Each row has a name. Each piece below is followed by the name of the row it came from, unless a question asks for something else. Each question is about the rows just above it. Places in a row count from 0.

k429: [  5.9  -3.7 -14.7   7.6  -0.4]
k708: [  5.9  -3.7  28.9 -34.4 -25.8]
k792: [ -7.9   4.3 -12.0   7.6  -0.4]
asked: [ -7.9   4.3 -12.0   7.6  -0.4] => k792
asked: [-14.7   7.6  -0.4] => k429

k568: [ 21.0   7.9 -12.3 -58.6 -42.5  -8.1  71.9]
k912: [ -3.0   0.7 -39.6 -19.4  18.2  -5.5 -28.4]
k247: [-19.0 -67.5  28.9 -63.3 -63.3 -63.4 -63.3]
k722: [-42.9  16.4 -16.0  -7.9  21.6  -3.4  -4.7]
k927: [-63.3  -1.5  73.1 -63.3  73.1 -63.3  73.1]
Which value appears more than once in k247? => [-63.3]
asked: [-63.3  -1.5  73.1 -63.3  73.1 -63.3] => k927
Where do [-63.3  -1.5  73.1 -63.3  73.1 -63.3  73.1] appear? => k927
Places of [-63.3] in row k927: => 0 3 5
The row with [-42.9  16.4 -16.0  -7.9  21.6  -3.4  -4.7] is => k722
The row with [  7.9 -12.3] is => k568
At which places does k247 hold [28.9]? => 2

